Below are the code and all the weights of a small trained network. Each question names an input and a class and asks about switching units off, where a switched-off unit gives its printed mean instead of its output.

import numpy as np


def w(rows, s, z=0):
    codes = np.array(rows[::2]) - 128.0
    scale = np.full(codes.shape[1], s)
    scale[-1] = z or s
    return codes * scale


def f(y):
    return y / 2 * (1 + np.tanh(0.7978845608 * (y + 0.044715 * y**3)))


def log_softmax(a):
    a = a - a.max(-1, keepdims=True)
    return a - np.log(np.exp(a).sum(-1, keepdims=True))


def net(x, mask):
    res = np.array(x, float).reshape(1, 8) / 4 @ E
    y = f(res @ A[0][:, :-1].T + A[0][:, -1])
    res = res + np.where(mask, y, B[0][:, -1]) @ B[0][:, :-1]
    return log_softmax(res[-1] @ U[:, :-1].T + U[:, -1])


A, B = {}, {}
E = w([
[173,71,123,82,62,113,25,101,107,53,176],'x0',
[134,145,117,109,118,111,134,125,126,127,117],'x1',
[118,114,95,116,126,129,107,134,145,143,117],'x2',
[140,100,137,122,145,107,134,122,144,132,110],'x3',
[156,106,39,186,102,75,200,132,112,116,153],'x4',
[106,115,118,123,100,142,137,129,158,126,130],'x5',
[138,148,134,134,127,137,134,125,123,115,137],'x6',
[134,75,131,124,99,205,144,83,51,114,2],'x7',
],0.0094)
A[0] = w([
[211,48,59,141,42,58,47,153,103,4,214,2],'neuron 0',
[69,201,255,61,170,89,25,217,226,155,202,163],'neuron 1',
[177,88,140,98,160,184,107,105,104,141,101,109],'neuron 2',
[153,72,153,73,50,181,23,55,86,39,102,56],'neuron 3',
[153,149,87,180,143,96,203,237,152,163,199,99],'neuron 4',
[147,74,193,58,84,134,24,69,88,91,143,75],'neuron 5',
],0.0051,0.0033)
B[0] = w([
[112,60,156,196,89,163,181,176,113,73,2,227],'neuron 0',
[94,58,140,119,46,102,138,201,51,56,37,254],'neuron 1',
[164,94,133,64,141,172,58,96,199,118,120,157],'neuron 2',
[135,144,150,73,162,86,132,22,165,149,234,242],'neuron 3',
[92,201,50,121,218,75,109,132,159,220,185,199],'neuron 4',
[149,125,71,60,119,172,141,83,190,192,157,220],'neuron 5',
],0.0082,0.0066)
U = w([
[101,124,129,171,126,100,158,167,97,108,91,212],'0',
[126,105,155,125,106,154,104,121,102,100,71,185],'1',
[140,165,109,107,171,90,91,95,175,152,248,3],'2',
],0.011,0.0026)

Each question gives the input, the list of numbers given to net, and the class t.
The units are the neurons (one row each of A and B). Each row of codes is followed by its name. A weight is (code - 128) times the scale printed after its matrix; where a second scale follows, it is the last column's (A, B and U).
mask holds one flag per neuron, in row order. A switched-off neuron (its flag False) gives its mean, the last column of its row in B, instead of its output. The means were averaged over made-up inputs and are rounded, as every weight is.
A unit's drop is (log p(t) with every unit on - log p(t) with that unit switched off) / (log p(t) with every unit on - log p(t) with every unit switched off).
The circuit of an input: a set's keep is (log p(t) with only the set's units on - log p(t) with every unit switched off) / (log p(t) with every unit on - log p(t) with every unit switched off). Starting from all 6 units, units are removed one at a time, each time the one whose removal leaves the highest keep (on an exact tie, the one counted first), for as long as the keep stays at least 0.8.
circuit, biggest first: the units of the circuit, biggest drop first
top k neurons: the k neurons with the biggest drops, biggest first
drop when u is switched off: that unit's drop, to one decimal
input [6,-6,7,6,1,-8,-8,-3], class 0: top 2 neurons => (neuron 0; neuron 2)
input [6,4,-7,0,-6,6,-1,-5], class 1: circuit, biggest first => (neuron 1)
input [2,1,-3,4,-3,-3,0,8], class 2: circuit, biggest first => (neuron 3; neuron 0)
input [-2,0,-5,-8,-2,-5,3,-3], class 0: top 4 neurons => (neuron 1; neuron 3; neuron 5; neuron 2)
input [5,2,8,6,0,-4,-8,-2], class 1: top 2 neurons => (neuron 0; neuron 4)
input [5,-3,3,2,-1,-7,-1,2], class 2: top 2 neurons => (neuron 3; neuron 1)
input [0,-1,8,-7,-1,5,4,-5], class 0: top 2 neurons => (neuron 1; neuron 3)
input [6,-3,5,3,0,2,0,2], class 2: top 3 neurons => (neuron 3; neuron 1; neuron 5)
input [1,2,7,2,-3,3,2,-5], class 1: top 2 neurons => (neuron 1; neuron 4)
input [-1,6,0,5,-1,6,8,-8], class 0: top 2 neurons => (neuron 1; neuron 3)
input [-2,-5,4,-4,5,-6,6,-1], class 2: top 2 neurons => (neuron 1; neuron 0)
input [8,3,3,4,-7,-7,-7,-3], class 1: top 2 neurons => (neuron 1; neuron 0)
input [3,3,1,-1,-7,-6,-8,2], class 2: top 3 neurons => (neuron 3; neuron 0; neuron 5)
input [6,1,-5,8,-5,7,5,6], class 2: circuit, biggest first => (neuron 3)
input [6,-7,2,-1,-7,-4,5,3], class 2: drop when neuron 3 is switched off => 0.6
input [-8,1,-6,-3,1,3,1,-1], class 2: drop when neuron 4 is switched off => 0.6
input [7,-6,1,0,2,-7,2,-8], class 0: drop when neuron 0 is switched off => 0.1
